[100 164 165 116 122 74 109 114 154 169]
[127 136 136 127 127 116 127 124 133 136]
[130 118 119 128 130 142 128 132 123 118]
[133 129 127 131 129 129 132 129 126 126]
[92 198 193 115 118 31 107 102 172 199]
:
[127 136 136 127 127 116 127 124 133 136]
[133 129 127 131 129 129 132 129 126 126]

[60 204 204]
[137 109 116]
[213 118 74]
[48 226 209]
[185 55 53]
[135 79 121]
[91 154 167]
[121 136 177]
:
[137 109 116]
[48 226 209]
[135 79 121]
[121 136 177]

[147 165 144 46 136]
[144 132 92 38 176]
:
[144 132 92 38 176]

[129 130 201]
[122 168 72]
[131 114 226]
[113 111 63]
:
[122 168 72]
[113 111 63]

[103 163 216 195]
[88 79 69 64]
[112 182 214 205]
:
[88 79 69 64]

[167 96 139 137 137 191 137]
[166 160 159 129 119 160 122]
[79 73 167 124 119 74 134]
[68 189 94 128 142 105 157]
[202 120 171 124 131 129 150]
:
[166 160 159 129 119 160 122]
[68 189 94 128 142 105 157]

[88 145 149 61 98 100 148 99 134 85 158 109 203 156]
[94 91 171 96 99 115 147 166 132 122 86 174 86 83]
[89 110 190 71 95 94 188 157 160 96 106 182 201 119]
[170 170 89 82 172 166 124 93 97 99 124 82 49 140]
:
[94 91 171 96 99 115 147 166 132 122 86 174 86 83]
[170 170 89 82 172 166 124 93 97 99 124 82 49 140]

[193 120 73 109 140 98 112]
[131 153 159 116 120 90 108]
[63 172 107 175 128 165 110]
[205 171 57 64 117 133 130]
[61 171 153 120 138 126 133]
[30 144 203 142 141 152 121]
[119 137 69 196 126 149 82]
[186 98 188 65 102 134 126]
[73 145 155 101 143 149 146]
:
[131 153 159 116 120 90 108]
[205 171 57 64 117 133 130]
[30 144 203 142 141 152 121]
[186 98 188 65 102 134 126]

[141 148 195 199]
[156 131 151 212]
[155 117 188 210]
[156 122 171 211]
[156 139 137 213]
[146 135 197 203]
[156 124 167 211]
[150 126 198 206]
:
[156 131 151 212]
[156 122 171 211]
[146 135 197 203]
[150 126 198 206]
---
[110 128 101 121 129 122 157]
[150 159 68 68 188 193 145]
[201 161 205 120 156 164 62]
:
[201 161 205 120 156 164 62]
[150 159 68 68 188 193 145]
[110 128 101 121 129 122 157]

[134 87 167 92]
[123 165 172 135]
[139 145 159 143]
[167 160 137 112]
[121 147 180 201]
[147 127 165 53]
[79 144 217 146]
[152 125 140 144]
[160 146 141 128]
[97 164 148 99]
:
[167 160 137 112]
[160 146 141 128]
[152 125 140 144]
[147 127 165 53]
[139 145 159 143]
[134 87 167 92]
[123 165 172 135]
[121 147 180 201]
[97 164 148 99]
[79 144 217 146]

[92 124 127 100 158 139 119 108 97 113 198 150 102 68 121 183]
[180 102 144 164 138 92 142 131 132 121 68 134 178 195 198 60]
[170 151 91 124 140 111 72 116 99 88 132 170 145 180 113 121]
[122 80 145 161 151 149 200 160 183 168 74 81 167 139 148 65]
[171 111 133 139 135 84 119 120 108 113 70 133 168 174 173 63]
[69 130 111 108 132 152 160 132 107 133 149 107 104 59 101 203]
:
[180 102 144 164 138 92 142 131 132 121 68 134 178 195 198 60]
[171 111 133 139 135 84 119 120 108 113 70 133 168 174 173 63]
[170 151 91 124 140 111 72 116 99 88 132 170 145 180 113 121]
[122 80 145 161 151 149 200 160 183 168 74 81 167 139 148 65]
[92 124 127 100 158 139 119 108 97 113 198 150 102 68 121 183]
[69 130 111 108 132 152 160 132 107 133 149 107 104 59 101 203]

[96 125 119 125]
[130 137 122 130]
[129 127 129 130]
[56 130 121 40]
:
[130 137 122 130]
[129 127 129 130]
[96 125 119 125]
[56 130 121 40]

[148 130 145 172 153 151 108 77 69 196 121 186 122]
[128 125 91 91 124 32 117 82 92 153 145 117 126]
[60 92 110 142 171 94 110 100 123 98 156 126 129]
[159 95 164 142 112 169 173 93 48 137 111 116 128]
[98 170 107 147 129 135 116 104 161 105 119 157 179]
[65 71 173 128 129 114 142 133 82 181 152 125 168]
:
[159 95 164 142 112 169 173 93 48 137 111 116 128]
[148 130 145 172 153 151 108 77 69 196 121 186 122]
[128 125 91 91 124 32 117 82 92 153 145 117 126]
[98 170 107 147 129 135 116 104 161 105 119 157 179]
[65 71 173 128 129 114 142 133 82 181 152 125 168]
[60 92 110 142 171 94 110 100 123 98 156 126 129]

[95 51 104]
[116 61 122]
[93 54 108]
:
[116 61 122]
[95 51 104]
[93 54 108]

[124 162 110 65 97 133 139 177]
[102 168 137 139 156 102 196 113]
[130 88 114 124 111 150 37 149]
[91 142 110 101 106 48 132 135]
[156 113 123 223 162 131 167 113]
[165 111 133 165 147 206 116 134]
:
[165 111 133 165 147 206 116 134]
[156 113 123 223 162 131 167 113]
[130 88 114 124 111 150 37 149]
[124 162 110 65 97 133 139 177]
[102 168 137 139 156 102 196 113]
[91 142 110 101 106 48 132 135]

[102 118 152 98 104]
[130 146 122 134 72]
[119 130 137 108 81]
[128 127 119 103 91]
[140 132 105 114 92]
[106 137 157 109 57]
[100 125 155 122 130]
:
[140 132 105 114 92]
[130 146 122 134 72]
[128 127 119 103 91]
[119 130 137 108 81]
[106 137 157 109 57]
[102 118 152 98 104]
[100 125 155 122 130]
---
[153 131 132 157 141 158 115 154 145 29 128 71]
[76 97 82 113 82 89 66 79 110 102 99 167]
[92 97 33 172 156 123 66 111 124 102 128 103]
:
[153 76 92]
[131 97 97]
[132 82 33]
[157 113 172]
[141 82 156]
[158 89 123]
[115 66 66]
[154 79 111]
[145 110 124]
[29 102 102]
[128 99 128]
[71 167 103]

[120 153 108 136 184 120 134 101 153 105 100 160 81]
[156 89 121 199 96 152 122 75 165 131 133 92 97]
:
[120 156]
[153 89]
[108 121]
[136 199]
[184 96]
[120 152]
[134 122]
[101 75]
[153 165]
[105 131]
[100 133]
[160 92]
[81 97]

[61 132 96 121]
[88 179 69 68]
[164 90 127 136]
[99 77 152 188]
[96 171 115 93]
[50 178 46 43]
:
[61 88 164 99 96 50]
[132 179 90 77 171 178]
[96 69 127 152 115 46]
[121 68 136 188 93 43]

[108 101]
[109 96]
[106 99]
[109 41]
[99 44]
[98 46]
[112 111]
[121 116]
[124 117]
:
[108 109 106 109 99 98 112 121 124]
[101 96 99 41 44 46 111 116 117]

[184 140 122 146 177 36 36 80]
[164 98 95 98 158 53 63 75]
:
[184 164]
[140 98]
[122 95]
[146 98]
[177 158]
[36 53]
[36 63]
[80 75]

[166 77 190 140 74 89 79 140 82 82 90 127 191]
[209 123 124 34 124 115 131 40 198 185 147 84 111]
[47 81 182 104 89 168 79 104 103 105 126 93 170]
[68 95 160 113 100 162 88 114 91 97 116 114 152]
:
[166 209 47 68]
[77 123 81 95]
[190 124 182 160]
[140 34 104 113]
[74 124 89 100]
[89 115 168 162]
[79 131 79 88]
[140 40 104 114]
[82 198 103 91]
[82 185 105 97]
[90 147 126 116]
[127 84 93 114]
[191 111 170 152]

[148 125 140 163 123 124 134 146 199 92 151]
[140 127 138 155 123 125 132 143 176 109 142]
[151 147 142 129 135 130 120 138 171 86 107]
[139 119 129 147 123 123 137 128 156 122 152]
[129 107 130 159 116 133 124 132 191 137 160]
[130 117 131 146 122 134 118 131 176 131 143]
:
[148 140 151 139 129 130]
[125 127 147 119 107 117]
[140 138 142 129 130 131]
[163 155 129 147 159 146]
[123 123 135 123 116 122]
[124 125 130 123 133 134]
[134 132 120 137 124 118]
[146 143 138 128 132 131]
[199 176 171 156 191 176]
[92 109 86 122 137 131]
[151 142 107 152 160 143]

[134 33 139]
[121 161 134]
[160 58 160]
[89 204 124]
[29 227 100]
[90 112 146]
[95 30 138]
[67 121 105]
[73 201 142]
[130 188 138]
[153 154 113]
[201 170 120]
:
[134 121 160 89 29 90 95 67 73 130 153 201]
[33 161 58 204 227 112 30 121 201 188 154 170]
[139 134 160 124 100 146 138 105 142 138 113 120]

[151 47 186 114 95]
[149 45 181 118 98]
[144 39 169 131 103]
[148 43 177 123 99]
[142 38 166 135 104]
[146 41 173 126 101]
:
[151 149 144 148 142 146]
[47 45 39 43 38 41]
[186 181 169 177 166 173]
[114 118 131 123 135 126]
[95 98 103 99 104 101]
